Below are the code and all the weights of a small trained network. Each question names an input and a class and asks about switching units off, where a switched-off unit gives its printed mean instead of its output.

import numpy as np


def w(rows, s, z=0):
    codes = np.array(rows[::2]) - 128.0
    scale = np.full(codes.shape[1], s)
    scale[-1] = z or s
    return codes * scale


def norm(h):
    return h / np.sqrt((h * h).mean(-1, keepdims=True) + 1e-5)


def f(y):
    return np.maximum(y, 0)


def log_softmax(a):
    a = a - a.max(-1, keepdims=True)
    return a - np.log(np.exp(a).sum(-1, keepdims=True))


def net(x, mask):
    res = np.array(x, float).reshape(1, 7) / 4 @ E
    u = 0
    for l in range(2):
        y = f(norm(res) @ A[l][:, :-1].T + A[l][:, -1])
        res = res + np.where(mask[u : u + 13], y, B[l][:, -1]) @ B[l][:, :-1]
        u += 13
    return log_softmax(norm(res)[-1] @ U[:, :-1].T + U[:, -1])


A, B = {}, {}
E = w([
[75,180,114,79,128,241],'x0',
[199,217,94,117,167,99],'x1',
[127,128,127,132,128,125],'x2',
[123,130,131,129,127,124],'x3',
[221,97,238,37,124,172],'x4',
[209,129,123,249,72,215],'x5',
[128,131,130,128,123,129],'x6',
],0.0017)
A[0] = w([
[91,199,129,88,75,190,61],'0.n1',
[169,133,142,146,111,47,60],'0.n2',
[89,108,35,172,118,110,24],'0.n3',
[152,119,129,153,106,46,63],'0.n4',
[43,20,175,133,91,156,5],'0.n5',
[180,92,174,142,98,60,103],'0.n6',
[87,157,24,156,129,99,40],'0.n7',
[62,92,178,74,165,103,103],'0.n8',
[216,255,64,126,221,98,49],'0.n9',
[107,219,120,85,102,183,47],'0.n10',
[226,231,103,107,206,109,72],'0.n11',
[201,49,186,48,112,168,53],'0.n12',
[179,85,180,198,93,196,133],'0.n13',
],0.0037,0.0029)
B[0] = w([
[148,60,98,157,202,137,170],'0.n1',
[120,72,98,136,205,188,167],'0.n2',
[136,189,200,145,143,123,170],'0.n3',
[129,97,90,148,195,194,163],'0.n4',
[66,29,165,143,24,129,170],'0.n5',
[108,112,99,122,189,197,204],'0.n6',
[99,201,253,176,162,102,187],'0.n7',
[206,195,45,157,66,116,202],'0.n8',
[34,11,186,114,13,136,216],'0.n9',
[143,39,105,147,219,172,166],'0.n10',
[59,32,176,112,32,127,218],'0.n11',
[80,201,176,191,166,92,228],'0.n12',
[126,178,60,87,107,87,252],'0.n13',
],0.0037,0.0023)
A[1] = w([
[100,96,132,128,76,127,8],'1.n1',
[140,67,109,193,131,50,165],'1.n2',
[73,128,73,93,200,253,101],'1.n3',
[197,143,239,85,123,137,39],'1.n4',
[91,152,92,56,149,81,76],'1.n5',
[145,164,198,108,137,118,33],'1.n6',
[190,119,199,79,149,163,157],'1.n7',
[88,119,89,160,60,148,119],'1.n8',
[92,159,91,41,141,55,44],'1.n9',
[174,152,62,208,72,186,136],'1.n10',
[73,109,101,64,151,44,133],'1.n11',
[93,200,173,174,160,121,44],'1.n12',
[193,51,107,154,220,81,14],'1.n13',
],0.0036,0.0014)
B[1] = w([
[131,102,163,96,110,135,176],'1.n1',
[105,131,143,70,171,222,255],'1.n2',
[186,34,126,166,222,98,236],'1.n3',
[22,185,99,210,130,69,213],'1.n4',
[212,141,117,154,91,155,187],'1.n5',
[78,167,109,184,121,108,162],'1.n6',
[38,163,99,222,148,72,231],'1.n7',
[162,114,201,68,124,92,249],'1.n8',
[212,149,101,125,76,157,197],'1.n9',
[176,163,99,3,130,65,254],'1.n10',
[228,152,115,135,83,180,243],'1.n11',
[107,169,205,138,165,82,187],'1.n12',
[113,98,91,98,219,242,193],'1.n13',
],0.0034,0.0018)
U = w([
[50,234,170,206,156,71,254],'0',
[85,42,176,94,39,128,127],'1',
[150,66,86,134,254,191,95],'2',
[233,207,65,78,75,113,18],'3',
],0.0082,0.00072)

Each question gives the input, the list of numbers given to net, and the class t.
The units are the neurons (one row each of A and B). Each row of codes is followed by its name. A weight is (code - 128) times the scale printed after its matrix; where a second scale follows, it is the last column's (A, B and U).
mask holds one flag per neuron, layer by layer. A switched-off neuron (its flag False) gives its mean, the last column of its row in B, instead of its output. The means were averaged over made-up inputs and are rounded, as every weight is.
A unit's drop is (log p(t) with every unit on - log p(t) with that unit switched off) / (log p(t) with every unit on - log p(t) with every unit switched off).
The circuit of an input: a set's keep is (log p(t) with only the set's units on - log p(t) with every unit switched off) / (log p(t) with every unit on - log p(t) with every unit switched off). Starting from the 12 units with the biggest drops (on a tie, the unit counted first), units are removed one at a time, each time the one whose removal leaves the highest keep (on an exact tie, the one counted first), for as long as the keep stays at least 0.8.
circuit, biggest first: the units of the circuit, biggest drop first
unit that matters most: the unit with the biggest drop
top k neurons: the k neurons with the biggest drops, biggest first
k most important neurons of layer l: the k neurons of layer l with the biggest drops, biggest first
drop when u is switched off: that unit's drop, to one decimal
input [-2,5,4,-5,-4,-6,7], class 3: circuit, biggest first -> (1.n11)
input [-6,8,7,1,-5,-5,6], class 1: circuit, biggest first -> (0.n9 0.n11 0.n12)
input [-4,-2,1,-8,1,-6,3], class 3: circuit, biggest first -> (0.n8 1.n11)
input [-8,-7,2,-3,2,5,-7], class 2: circuit, biggest first -> (0.n9 0.n6 1.n13)
input [4,-6,-2,-3,6,1,7], class 0: 2 most important neurons of layer 0 -> (0.n12 0.n9)
input [7,-6,2,5,7,-2,3], class 0: top 2 neurons -> (0.n12 0.n9)
input [6,8,-2,0,1,-6,-2], class 1: circuit, biggest first -> (0.n9 0.n11)
input [7,3,3,2,-2,-8,-6], class 3: circuit, biggest first -> (1.n9 1.n11)
input [5,6,-7,7,-5,-6,-3], class 1: top 3 neurons -> (0.n9 0.n11 0.n13)
input [8,7,-4,0,-4,0,6], class 2: top 4 neurons -> (0.n10 1.n3 0.n1 0.n5)
input [3,5,-1,4,8,-7,-2], class 0: circuit, biggest first -> (1.n4 1.n7)
input [7,1,2,-6,8,6,2], class 0: circuit, biggest first -> (0.n12 1.n7 1.n4)
input [0,-1,-4,0,-6,-7,-5], class 3: 2 most important neurons of layer 0 -> (0.n12 0.n8)
input [2,6,-7,5,4,-6,4], class 1: top 4 neurons -> (0.n11 0.n9 0.n13 1.n10)
input [-1,-3,7,-8,-5,7,8], class 3: unit that matters most -> 1.n10
input [-8,6,-8,-2,-7,2,-3], class 2: 2 most important neurons of layer 0 -> (0.n2 0.n4)
input [-7,-5,1,3,8,-3,-3], class 0: top 2 neurons -> (0.n12 1.n4)
input [5,-4,6,-2,-4,-3,-4], class 2: 3 most important neurons of layer 1 -> (1.n3 1.n4 1.n7)
input [6,-1,1,-4,7,-7,-8], class 0: 2 most important neurons of layer 0 -> (0.n13 0.n12)
input [4,-1,-8,7,-3,6,3], class 3: circuit, biggest first -> (1.n10)
input [5,7,-3,1,-6,-8,0], class 3: top 3 neurons -> (1.n11 1.n9 0.n12)
input [4,1,3,1,2,8,1], class 3: top 2 neurons -> (1.n10 0.n13)
input [4,-2,-4,8,-2,-4,6], class 2: 2 most important neurons of layer 1 -> (1.n3 1.n10)
input [5,-5,-8,7,6,-5,3], class 0: drop when 0.n8 is switched off -> 0.1
input [4,7,6,4,4,-4,-6], class 1: drop when 0.n6 is switched off -> 0.0
input [-6,8,6,1,2,1,-8], class 1: drop when 0.n11 is switched off -> 0.4
input [-8,1,5,-4,5,-5,-8], class 2: most important neuron of layer 1 -> (1.n13)
input [-5,-1,6,-7,-1,-5,7], class 2: drop when 0.n4 is switched off -> 0.2
